Below are the code and all the weights of a small trained network. Each question names an input and a class and asks about switching units off, where a switched-off unit gives its printed mean instead of its output.

import numpy as np


def w(rows, s, z=0):
    codes = np.array(rows[::2]) - 128.0
    scale = np.full(codes.shape[1], s)
    scale[-1] = z or s
    return codes * scale


def norm(h):
    return h / np.sqrt((h * h).mean(-1, keepdims=True) + 1e-5)


def f(y):
    return y / 2 * (1 + np.tanh(0.7978845608 * (y + 0.044715 * y**3)))


def log_softmax(a):
    a = a - a.max(-1, keepdims=True)
    return a - np.log(np.exp(a).sum(-1, keepdims=True))


def net(x, mask):
    res = np.array(x, float).reshape(1, 3) / 4 @ E
    u = 0
    for l in range(3):
        y = f(norm(res) @ A[l][:, :-1].T + A[l][:, -1])
        res = res + np.where(mask[u : u + 7], y, B[l][:, -1]) @ B[l][:, :-1]
        u += 7
    return log_softmax(norm(res)[-1] @ U[:, :-1].T + U[:, -1])


A, B = {}, {}
E = w([
[87,77,208,154,168,171,159,186],'x0',
[85,144,141,164,152,116,230,41],'x1',
[129,5,114,47,171,28,79,117],'x2',
],0.003)
A[0] = w([
[138,111,235,149,179,212,134,199,143],'L0N0',
[67,195,220,182,146,145,166,47,43],'L0N1',
[78,170,94,196,40,177,176,101,9],'L0N2',
[192,84,172,1,153,73,101,159,92],'L0N3',
[145,98,97,15,87,73,101,217,142],'L0N4',
[69,44,170,29,144,183,160,183,81],'L0N5',
[100,74,119,31,196,55,129,75,1],'L0N6',
],0.0028,0.00096)
B[0] = w([
[72,150,71,79,157,82,126,82,247],'L0N0',
[193,134,146,140,193,187,190,83,222],'L0N1',
[187,119,180,181,175,123,114,133,189],'L0N2',
[123,131,199,212,155,100,179,104,243],'L0N3',
[179,126,120,174,117,128,251,112,255],'L0N4',
[87,71,140,83,142,105,91,148,197],'L0N5',
[237,160,119,135,125,87,140,141,219],'L0N6',
],0.0032,0.0013)
A[1] = w([
[134,61,163,53,8,99,13,172,197],'L1N0',
[177,131,83,120,140,60,126,35,113],'L1N1',
[19,23,244,78,223,189,71,201,2],'L1N2',
[24,60,179,67,183,37,183,144,185],'L1N3',
[150,146,27,129,89,160,115,3,170],'L1N4',
[124,135,135,175,59,219,88,156,131],'L1N5',
[75,58,165,76,141,139,214,34,101],'L1N6',
],0.0029,0.00093)
B[1] = w([
[147,139,124,171,173,206,211,124,205],'L1N0',
[103,87,69,111,130,100,98,129,194],'L1N1',
[2,106,146,173,176,142,161,128,230],'L1N2',
[110,107,143,226,68,172,59,210,255],'L1N3',
[42,140,116,91,152,178,196,138,195],'L1N4',
[140,85,117,66,55,97,112,142,157],'L1N5',
[210,206,95,107,117,164,114,132,195],'L1N6',
],0.0045,0.002)
A[2] = w([
[173,57,144,169,135,57,114,114,65],'L2N0',
[117,218,139,90,38,133,75,129,85],'L2N1',
[183,181,101,103,50,112,145,87,203],'L2N2',
[113,179,111,23,158,47,100,52,114],'L2N3',
[168,182,119,49,106,89,76,62,177],'L2N4',
[87,196,207,121,153,158,235,83,9],'L2N5',
[78,255,140,104,60,243,176,100,174],'L2N6',
],0.0039,0.0013)
B[2] = w([
[196,114,117,48,154,67,28,106,150],'L2N0',
[84,158,198,104,85,69,84,139,141],'L2N1',
[106,125,155,138,146,200,119,183,179],'L2N2',
[74,129,151,144,118,101,192,156,142],'L2N3',
[83,125,186,148,108,125,166,121,150],'L2N4',
[252,107,162,192,168,154,150,130,177],'L2N5',
[145,118,130,98,124,60,80,78,254],'L2N6',
],0.0048,0.0042)
U = w([
[255,190,190,212,185,195,183,24,163],'0',
[23,143,42,75,99,69,244,94,157],'1',
[83,226,178,58,12,121,27,135,159],'2',
[205,131,50,87,81,229,158,212,106],'3',
[7,48,181,227,185,197,102,213,163],'4',
[133,144,69,115,170,153,94,103,16],'5',
[238,17,60,80,162,20,72,153,145],'6',
[118,113,97,92,127,180,113,90,2],'7',
],0.0078,0.0067)

Each question gives the input, the list of numbers given to net, and the class t.
The units are the neurons (one row each of A and B). Each row of codes is followed by its name. A weight is (code - 128) times the scale printed after its matrix; where a second scale follows, it is the last column's (A, B and U).
mask holds one flag per neuron, layer by layer. A switched-off neuron (its flag False) gives its mean, the last column of its row in B, instead of its output. The means were averaged over made-up inputs and are rounded, as every weight is.
A unit's drop is (log p(t) with every unit on - log p(t) with that unit switched off) / (log p(t) with every unit on - log p(t) with every unit switched off).
The circuit of an input: a set's keep is (log p(t) with only the set's units on - log p(t) with every unit switched off) / (log p(t) with every unit on - log p(t) with every unit switched off). Starting from the 12 units with the biggest drops (on a tie, the unit counted first), units are removed one at a time, each time the one whose removal leaves the highest keep (on an exact tie, the one counted first), for as long as the keep stays at least 0.8.
units of the circuit, in order: the units of the circuit, biggest drop first
top k neurons: the k neurons with the biggest drops, biggest first
top k neurons in layer l: the k neurons of layer l with the biggest drops, biggest first
drop when u is switched off: that unit's drop, to one decimal
input [4,-4,6], class 4: units of the circuit, in order => L1N2
input [1,-2,-8], class 2: units of the circuit, in order => L1N5, L1N0, L2N6
input [8,0,-6], class 0: units of the circuit, in order => L2N5, L1N3
input [-3,-8,2], class 3: units of the circuit, in order => L1N0, L2N6
input [1,-1,-4], class 2: top 4 neurons in layer 1 => L1N0, L1N5, L1N2, L1N4
input [-8,-7,1], class 3: top 2 neurons => L1N0, L0N0
input [8,1,-5], class 0: top 2 neurons => L2N5, L0N1
input [-1,-7,0], class 3: top 3 neurons => L1N0, L2N6, L2N5
input [-6,0,4], class 1: top 2 neurons in layer 1 => L1N4, L1N3
input [7,4,-3], class 0: top 2 neurons => L0N1, L2N5
input [-5,2,-2], class 1: top 4 neurons => L1N0, L1N3, L0N3, L1N1
input [-8,-7,2], class 3: top 4 neurons => L1N0, L2N6, L0N0, L2N2
input [-6,-2,3], class 1: top 2 neurons in layer 1 => L1N3, L1N4
input [-3,-6,0], class 3: top 2 neurons => L1N0, L2N5
input [-7,-4,-8], class 2: top neuron => L2N1
input [-4,-5,1], class 3: top 2 neurons in layer 1 => L1N0, L1N2
input [6,-8,-7], class 2: top 2 neurons in layer 0 => L0N0, L0N3
input [-7,3,-2], class 1: drop when L1N3 is switched off => 0.2
input [-4,0,0], class 1: drop when L2N5 is switched off => 0.0
input [-6,0,-4], class 2: drop when L0N0 is switched off => 0.1
